Below are the code and all the weights of a small trained network. Each question names an input and a target symbol and asks about switching units off, where a switched-off unit gives its printed mean instead of its output.

import numpy as np


def w(rows, s, z=0):
    codes = np.array(rows[::2]) - 128.0
    scale = np.full(codes.shape[1], s)
    scale[-1] = z or s
    return codes * scale


def f(y):
    return np.maximum(y, 0)


def softmax(a):
    e = np.exp(a - a.max(-1, keepdims=True))
    return e / e.sum(-1, keepdims=True)


def log_softmax(a):
    a = a - a.max(-1, keepdims=True)
    return a - np.log(np.exp(a).sum(-1, keepdims=True))


def net(x, mask):
    ids = ['αβεθλμξπστφω'.index(c) for c in x.split()]
    T = len(ids)
    res = E[ids] + P[:T]
    u = 0
    for l in range(2):
        r = res
        for j in range(3):
            rows = slice(2 * j, 2 * j + 2)
            q, k, v = (r @ M[l][rows].T for M in (Q, K, V))
            z = softmax(np.where(np.tri(T) > 0, q @ k.T / 2**0.5, -1e9)) @ v
            o = O[l][rows]
            res = res + np.where(mask[u + j], z, o[:, -1]) @ o[:, :-1]
        u += 3
        y = f(res @ A[l][:, :-1].T + A[l][:, -1])
        res = res + np.where(mask[u : u + 16], y, B[l][:, -1]) @ B[l][:, :-1]
        u += 16
    return log_softmax(res[-1] @ U[:, :-1].T + U[:, -1])


Q, K, V, O, A, B = {}, {}, {}, {}, {}, {}
E = w([
[118,47,104,177,112,77],'α',
[121,149,179,87,165,43],'β',
[135,75,180,116,146,42],'ε',
[110,80,96,67,159,90],'θ',
[93,77,25,155,118,129],'λ',
[107,52,63,99,131,89],'μ',
[69,142,153,78,174,208],'ξ',
[79,74,140,119,134,254],'π',
[93,167,74,190,115,101],'σ',
[77,227,100,145,151,117],'τ',
[81,131,16,130,145,141],'φ',
[71,127,82,72,161,91],'ω',
],0.024)
P = w([
[178,158,94,64,10,159],'0',
[156,142,102,81,56,153],'1',
[142,134,107,92,88,146],'2',
[132,127,110,101,107,142],'3',
[123,122,109,106,123,139],'4',
[118,119,113,110,136,139],'5',
[114,113,115,113,146,134],'6',
[109,111,116,115,157,137],'7',
[106,110,118,117,163,134],'8',
[102,109,121,119,169,135],'9',
[99,107,124,121,176,135],'10',
[96,107,126,122,180,133],'11',
[93,104,127,122,186,135],'12',
],0.012)
Q[0] = w([
[97,136,221,107,122,135],'L0H1',
[109,176,134,248,134,182],'L0H1',
[164,139,171,59,151,128],'L0H2',
[125,167,51,115,145,127],'L0H2',
[112,156,130,190,116,110],'L0H3',
[89,107,100,145,95,119],'L0H3',
],0.011)
K[0] = w([
[117,128,234,67,139,161],'L0H1',
[154,205,118,254,138,200],'L0H1',
[113,183,189,39,160,101],'L0H2',
[127,239,82,137,168,128],'L0H2',
[107,193,141,162,122,108],'L0H3',
[147,61,66,153,121,136],'L0H3',
],0.008)
V[0] = w([
[196,54,79,197,111,129],'L0H1',
[168,113,171,121,159,99],'L0H1',
[10,97,86,80,103,194],'L0H2',
[143,97,201,157,111,188],'L0H2',
[55,220,221,174,70,76],'L0H3',
[136,83,221,3,150,124],'L0H3',
],0.0054)
O[0] = w([
[71,253,178,89,131,106,105],'L0H1',
[137,145,105,103,118,249,77],'L0H1',
[228,124,158,158,111,116,253],'L0H2',
[116,182,66,129,221,122,63],'L0H2',
[102,58,141,138,84,97,41],'L0H3',
[108,175,92,216,78,125,111],'L0H3',
],0.0073,0.0063)
A[0] = w([
[104,174,28,170,115,135,21],'L0N1',
[127,214,148,69,149,132,186],'L0N2',
[86,110,115,87,89,155,106],'L0N3',
[162,115,135,161,126,148,228],'L0N4',
[142,168,75,201,94,86,59],'L0N5',
[236,73,137,181,132,79,120],'L0N6',
[221,147,200,144,125,108,253],'L0N7',
[171,164,252,91,186,108,152],'L0N8',
[92,152,213,124,84,152,103],'L0N9',
[97,49,116,72,98,146,60],'L0N10',
[108,124,103,177,143,90,53],'L0N11',
[149,133,72,82,176,103,152],'L0N12',
[151,90,146,80,80,137,252],'L0N13',
[167,25,117,213,71,132,37],'L0N14',
[161,60,126,98,143,120,98],'L0N15',
[50,122,170,143,121,62,144],'L0N16',
],0.011,0.0031)
B[0] = w([
[148,254,83,137,103,121,199],'L0N1',
[138,187,115,62,65,145,185],'L0N2',
[126,130,136,83,75,108,198],'L0N3',
[38,143,146,99,109,150,195],'L0N4',
[90,215,149,53,114,155,199],'L0N5',
[124,178,102,102,110,124,213],'L0N6',
[106,177,103,80,121,157,183],'L0N7',
[98,200,136,142,99,145,201],'L0N8',
[135,177,82,71,110,110,150],'L0N9',
[167,207,121,104,140,151,250],'L0N10',
[105,122,196,121,110,157,179],'L0N11',
[113,90,24,165,134,80,252],'L0N12',
[83,185,61,105,160,146,254],'L0N13',
[125,202,138,70,139,88,215],'L0N14',
[119,160,139,144,89,166,233],'L0N15',
[130,56,145,159,155,203,243],'L0N16',
],0.0089,0.0045)
Q[1] = w([
[105,192,118,176,103,150],'L1H1',
[105,178,167,34,138,117],'L1H1',
[119,86,183,162,186,164],'L1H2',
[126,183,103,93,98,116],'L1H2',
[96,124,168,148,178,111],'L1H3',
[142,245,74,79,172,98],'L1H3',
],0.011)
K[1] = w([
[150,175,128,231,42,98],'L1H1',
[114,137,222,37,149,79],'L1H1',
[75,113,152,88,98,188],'L1H2',
[90,164,164,47,20,72],'L1H2',
[12,183,184,147,85,199],'L1H3',
[124,2,64,93,94,201],'L1H3',
],0.0077)
V[1] = w([
[122,114,109,159,154,56],'L1H1',
[164,75,206,141,147,158],'L1H1',
[2,178,127,106,171,134],'L1H2',
[175,159,167,161,88,33],'L1H2',
[101,160,172,181,98,72],'L1H3',
[124,98,104,119,105,130],'L1H3',
],0.0084)
O[1] = w([
[209,84,131,132,163,128,85],'L1H1',
[194,173,2,74,91,107,6],'L1H1',
[137,73,35,144,108,167,212],'L1H2',
[93,188,136,72,59,222,97],'L1H2',
[176,128,113,134,198,33,49],'L1H3',
[125,168,137,125,69,136,147],'L1H3',
],0.0086,0.015)
A[1] = w([
[127,128,120,144,122,102,255],'L1N1',
[165,54,145,171,181,99,130],'L1N2',
[162,153,132,137,152,109,142],'L1N3',
[138,136,143,85,105,141,129],'L1N4',
[124,142,117,125,82,110,130],'L1N5',
[121,216,139,89,98,150,78],'L1N6',
[121,125,135,93,157,117,78],'L1N7',
[80,115,138,164,132,155,75],'L1N8',
[136,8,146,171,122,118,143],'L1N9',
[122,193,89,84,103,136,73],'L1N10',
[123,191,100,77,111,133,123],'L1N11',
[143,115,75,143,164,118,97],'L1N12',
[95,193,160,85,151,124,169],'L1N13',
[124,117,103,77,102,146,204],'L1N14',
[144,183,88,104,111,183,92],'L1N15',
[140,231,97,62,100,139,22],'L1N16',
],0.016,0.0065)
B[1] = w([
[111,135,149,160,119,196,145],'L1N1',
[191,140,8,105,80,162,132],'L1N2',
[119,150,125,138,117,126,128],'L1N3',
[140,128,125,167,134,63,149],'L1N4',
[152,149,125,128,143,138,147],'L1N5',
[104,123,96,143,165,59,200],'L1N6',
[111,139,98,110,103,106,128],'L1N7',
[171,129,155,108,118,125,250],'L1N8',
[125,117,134,148,175,105,148],'L1N9',
[144,120,108,106,176,47,171],'L1N10',
[136,123,126,149,162,93,172],'L1N11',
[125,154,142,121,107,146,133],'L1N12',
[144,145,96,150,95,137,200],'L1N13',
[106,161,123,148,108,151,195],'L1N14',
[121,130,120,122,122,83,191],'L1N15',
[145,95,195,95,91,240,157],'L1N16',
],0.017,0.02)
U = w([
[92,161,186,138,14,198,254],'α',
[151,151,176,118,133,108,46],'β',
[135,187,186,99,179,123,38],'ε',
[28,54,255,179,241,105,200],'θ',
[88,238,82,155,143,94,169],'λ',
[134,139,185,125,138,107,49],'μ',
[160,70,137,179,150,112,187],'ξ',
[143,159,184,120,144,114,35],'π',
[141,132,180,116,121,110,63],'σ',
[113,112,187,113,125,99,47],'τ',
[140,140,176,123,126,110,45],'φ',
[145,134,166,131,115,112,40],'ω',
],0.0098,0.004)

Each question gives the input, a string of symbols that net reads in full, and the target symbol t.
The units are the heads (2 rows each of Q, K, V and O) and the neurons (one row each of A and B). Each row of codes is followed by its name. A weight is (code - 128) times the scale printed after its matrix; where a second scale follows, it is the last column's (O, A, B and U).
mask holds one flag per unit, layer by layer, with each layer's heads first. A switched-off unit (its flag False) gives its mean, the last column of its rows in O or B, instead of its output. The means were averaged over made-up inputs and are rounded, as every weight is.
A unit's drop is (log p(t) with every unit on - log p(t) with that unit switched off) / (log p(t) with every unit on - log p(t) with every unit switched off).
The circuit of an input: a set's keep is (log p(t) with only the set's units on - log p(t) with every unit switched off) / (log p(t) with every unit on - log p(t) with every unit switched off). Starting from the 12 units with the biggest drops (on a tie, the unit counted first), units are removed one at a time, each time the one whose removal leaves the highest keep (on an exact tie, the one counted first), for as long as the keep stays at least 0.8.
units of the circuit, in order: the units of the circuit, biggest drop first
unit that matters most: the unit with the biggest drop
k most important neurons: the k neurons with the biggest drops, biggest first
k most important neurons of layer l: the k neurons of layer l with the biggest drops, biggest first
which heads matter: for each layer, one digit per head in row order, 1 if its drop is at least 0.15 and else 0, layers parted by /
input ω μ μ, target α: units of the circuit, in order => [L1N6]
input α μ π μ ω π π μ, target θ: 3 most important neurons => [L1N9; L1N13; L0N12]
input τ θ θ π π β ξ φ ξ π ω β φ, target α: 3 most important neurons of layer 0 => [L0N1; L0N5; L0N12]
input β π β, target α: 2 most important neurons of layer 1 => [L1N6; L1N10]
input τ ω τ ω ω, target θ: 2 most important neurons of layer 1 => [L1N9; L1N13]
input β ε ξ τ β λ π β, target θ: which heads matter => 011 / 000
input π π α λ τ λ, target α: 3 most important neurons => [L1N6; L0N12; L0N2]
input μ θ φ β ξ φ β π σ θ, target α: units of the circuit, in order => [L1N6; L1N10]
input λ σ τ ε ξ, target λ: 2 most important neurons => [L1N6; L1N13]
input π π σ ξ α α α, target θ: 2 most important neurons => [L0N14; L0N6]
input β τ π ξ π φ ξ λ π, target θ: 2 most important neurons => [L0N14; L0N16]
input ω α ξ, target λ: which heads matter => 010 / 010
input α ξ α λ τ π μ τ ω τ, target θ: which heads matter => 111 / 000
input σ θ λ τ σ α τ σ ω λ σ, target ξ: 3 most important neurons => [L1N2; L0N16; L0N10]
input β ω σ ξ α σ τ ξ α, target α: which heads matter => 110 / 000
input μ π σ ξ ξ τ μ, target α: unit that matters most => L0H1
input τ ξ ξ φ ε, target λ: 2 most important neurons => [L0N6; L0N7]
input ε α ξ λ τ β ξ π β σ ε β α, target α: which heads matter => 100 / 100
input π π τ ξ π, target θ: which heads matter => 011 / 110
input σ ε φ σ ε μ φ π θ ξ ω ω, target α: which heads matter => 101 / 100
input σ α ξ τ ε, target λ: unit that matters most => L0H1
input μ ξ π μ β φ τ λ τ λ π π λ, target θ: which heads matter => 111 / 100
input π λ φ α π β β φ π τ ξ β β, target ξ: which heads matter => 111 / 010
input φ ξ σ σ π α, target λ: which heads matter => 000 / 000
input π π σ ε ε σ σ θ, target λ: which heads matter => 110 / 100
input ω ξ μ π σ σ, target α: which heads matter => 001 / 000
input σ β τ σ, target α: which heads matter => 001 / 010
input π ω ξ σ π λ σ π σ, target θ: unit that matters most => L0N5
